(in the rows, 128 means zero)
Rows, each with its class:
[125 147 131 112 138 164 128 127 116 141 152 101 120 142 138 117 110 111
 109 101 126 136 119 114 147 151 134 134 140 131 129 106 121 119 135 138] | [32]
[146 132 143 129 131 142 131 120 126 113 127 116 122 104 130 133 129 131
  93 136 130 113 127 145 131 111 144 145 119 115 114 128 123 143 174 129] | [42]
[139 107  91 126 104 145 123 147 130 138 141 162 157 138 115 126  87 139
 137  89 112 107 134 126 122 154 151 132 112 146 125 252 156 133  99 128] | [39]
[147  97 118 138 126 142 129  23 109 127 120 114 107 141 118 129  87 130
 136 102 122 144 135 114 135 126 165 116 132 111  55 133 121 126 112 124] | [30]
[126 114 133 138 146 103 135 137  98 129 102 169 133 126 128 120 107 130
 112 119 121 150 134 127 141 134 145 148 118 129 111 137 142 146 136 103] | [26]
[116 120 119 103 146 156 112 149 122 118 118 136 139 131 117 138 144 116
 152 118 129 149 133 119 150 143 119 122 144  96 137 121 122 147 125 137] | [46]
[130 132 144 127 128 155 112 126 132 110 149 123 144 113 118 128 114 145
  90 124 153 130 128 145 127  93 155 148 132 117 107 131 115 139 131 139] | [42]
[125 117 139 132 157 125 134 147 122 112 124 135 122 120 124 125 100 131
 150 104 115 131 131 115 128 150 171 135 125 111 116 140 140 127 112 134] | [27]
[145 121 104  83 160 121 142 131 127 123 136 122 126 144 119 132 108 127
  97 113 133 129 124 126 142 197 172 135 142 111 117 133 121 135 118 132] | [39]
[159 125  76  88 135 132 106 135 123 122 139 104  78 119 108 138  92 136
 129 117 111 129 132 169  95 148 156 137 128  89 111 143  84 129 111 132] | [39]
[128 119 148 105 134 167 145 125 111 119 120 116 108 115 125 137 124 137
 108 112 134 133 124 123 139 109 130 130 121 114 113 123 127 136 120 131] | [42]
[132 127 137 111 154 127 138 130 126 149 118 123 122 121 134 126 115 135
 122 128 114 150 129 126 116 144 150 136 126 117 113 126 119 137 124 131] | [26]
[118 143 133 113 191 112 125 127  91 103 117 128 108 120 114 126 113 131
 123 132 135 131 119 140 115 151 145 134 119  93 115 153 105 129 127 137] | [27]
[121 149 132 115 129 155 131 125 135 116 153 123 122 116 125 122 137 139
 109 125 135 123 121 142 116 114 128 118 134 117 119 129 120 121 124 110] | [42]
[129 120 131 101 158 130 160 128 130 123 127 144 141 126 131 116 134 133
 110 124 139 125 121 132 128 165 138 142 130 129 110 129 152 147 136 138] | [26]
[116 125 120 116 145 156 111 130 140 147 129 128  91 135 124 132 139 129
 123  83 125 174 132 114 157 123 139 134 143 132 117 109 118 132 154 138] | [46]
[142 122 134 124 126 148 122 134 121 113 135 101  88 120 138 131  96 129
  89  84 123 129 143 129 132 104 145 133 141 123 127 130 110 137 121 125] | [30]
[117 127 149 133 128 125 137 136 136 149 131 152 116 152 140 124 107 120
 118 118 121 128 135 103 145 152 126 123 125 145 119 132 117 129 123 133] | [32]
[129 126 120 112 197 131 132 131 126 100 118 104 109 106  98 128  91 129
 127 101 126 140 136 130 123 157 156 140 123  90 120 121 107 142 118 127] | [27]
[133 123 157 129 160 141 138 120 122 166  96 134 114 122 138 149 125 126
 125 141 133 175 114 126 121 158 131 125 137 134 109 108 127 137 148 137] | [26]
[133 125 153 127 149 123 147 125 108 143 105 138 122 115 112 126 121 139
 127 128 132 150 112 131 138 169 148 133 125 115 108 121 125 130 130 136] | [26]
[138 134 149 103 169 137  98 107 122 115 146  67  97 102 139 130 112 136
 100 148 147 192 101 138  76 174 154 108 160  98 102  84  76 129 130 125] | [45]
[119 127 127 115 122 146 102 108 124 105 144 113 131 115 122 126 122 139
 122 143 135 118 133 150 119 132 143 130 164 112 114 133 109 133 129 122] | [42]
[ 94 145 152 121 135 149 121 123 137 137 150 108 123 141 142 121 106 129
 116 103 134 141 128 104 130 135 129 124 139 124 127 107 104 131 122 130] | [32]
[137 134 141 113 157 123 141 127 127 118 111 136 119 135 128 131 133 125
 106 132 148 147 119 126 130 171 144 129 128 115 121 125 126 138 132 132] | [26]
[126 127 104  93 150 114 113 133 125 104 143 118 129 110  97 133  97 145
 107 124 130 140 123 150 115 195 160 132 140 115 100 143 103 141 117 133] | [39]
[112 132 149 108 148 140 125 124 127 141 141 146 119 143 136 121 119 121
 113 108 137 159 110 106 130 175 122 119 148 116 127  99 112 110 135 142] | [32]
[126 128 142 153 125 161 138 133 121 122 125  91 127 128 125 133  80 137
 127 120 127 140 131  98 146  70 159 136 129 106 134 109 108 136 120 130] | [30]
[131 138 131 110 145 125 138 109 139  98 130 113 105 112 121 143 132 132
 103 143 133  60 130 164 108 107 128 117 137 112 128 118  95 121 131 124] | [42]
[152 126 130 156 121 147 127 134 130 114 121  91 114 118 121 140 106 135
 128 130 128 120 135 122 146  53 149 133 112 111 163 125 106 126 124 132] | [30]
[117 132 137 117 139 138 133  81 134 147 154 126 130 144 122 126 121 105
 106 107 116 136 120 123 119 172 128 125 151 126 119 112 146 122 127 132] | [32]
[118 155 161  94 189 142 131 111  97 116 105 114 101 101 127 129 131 139
 106 148 142 173 118 134  98 162 145 130 138  99 108  84  89 145 133 137] | [26]
[153 121 124 147 111 148 149 136 130 114 122 113 120 128 104 138 102 123
 125 120 122 150 128 125 155  97 142 146 119 126 138 128 117 119 122 128] | [30]
[130 142 135  93 198 119 142 113 114 101 108  98  94 102 118 131 108 138
 130 142 141 139 115 135 120 163 147 134 118  76 117  95  93 135 121 126] | [27]
[ 88 109 123 106 165 140 124 119 133 118 120 129 120 129 119 118 145 123
 111 111 131 159 138 138 135 131 121 134 151 141 118 113 114 132 130 120] | [46]
[131 126 136  84 157 141 141 126 112 127 142 138 120 122 138 119  87 130
 122 126 119 134 123 120 150 166 145 136 118 117 111 134 132 143 120 136] | [26]
[146 128 112 115 128 131 149 128 128 115 126  96 121 128 127 128  92 117
 117 124 128 119 121 134 144 130 148 139 117 113 128 138 119 136 123 127] | [39]
[156 132 116 124 163 107 101 127 124 113 147 123 115 116 110 133  93 137
 113 139 133 120 116 147 116 173 157 139  88  96 101 147 111 139 113 117] | [39]
[125 120 150 127 155 147 134 121 117 116 114 124 108 105 144 129 173 145
 122 136 141 156 122 132 144 136 148 124 137 121 109 116 124 144 122 138] | [26]

Rows, each with its class:
[133 116 144 141 125 127 121 146 141 142 136 123 133 154 159 156 118 129
 166 142 142 128 103 144 122 177 115 130 110 120 117 136 147 133 111 148] | bukek
[134 124 139 137 128 129 127 132 128 140 123 119 133 140 137 135 126 133
 155 139 134 117 113 130 117 133 120 135 117 126 120 136 144 126 115 127] | bukek
[135 127 130 128 134 120  78 124 123 134 139  92 103 129 134 170 138 124
 173 148 122 109  98 139 102 111 127 131 116 139 131 131 123 115 111 131] | Kedi
[142 131 120 120 127 132 105 134 140 112 120 119 125 148 144 172 111  88
 161 129 146 121  75 163 121 141 120 128 130 140 123 140 126 121 133 128] | giseg
[146 125 106 109 130 130  98 127 140 114 127 113 113 142 140 163 114  89
 154 119 138 111  88 163 117 125 121 138 144 153 126 129 118 116 142 118] | zez
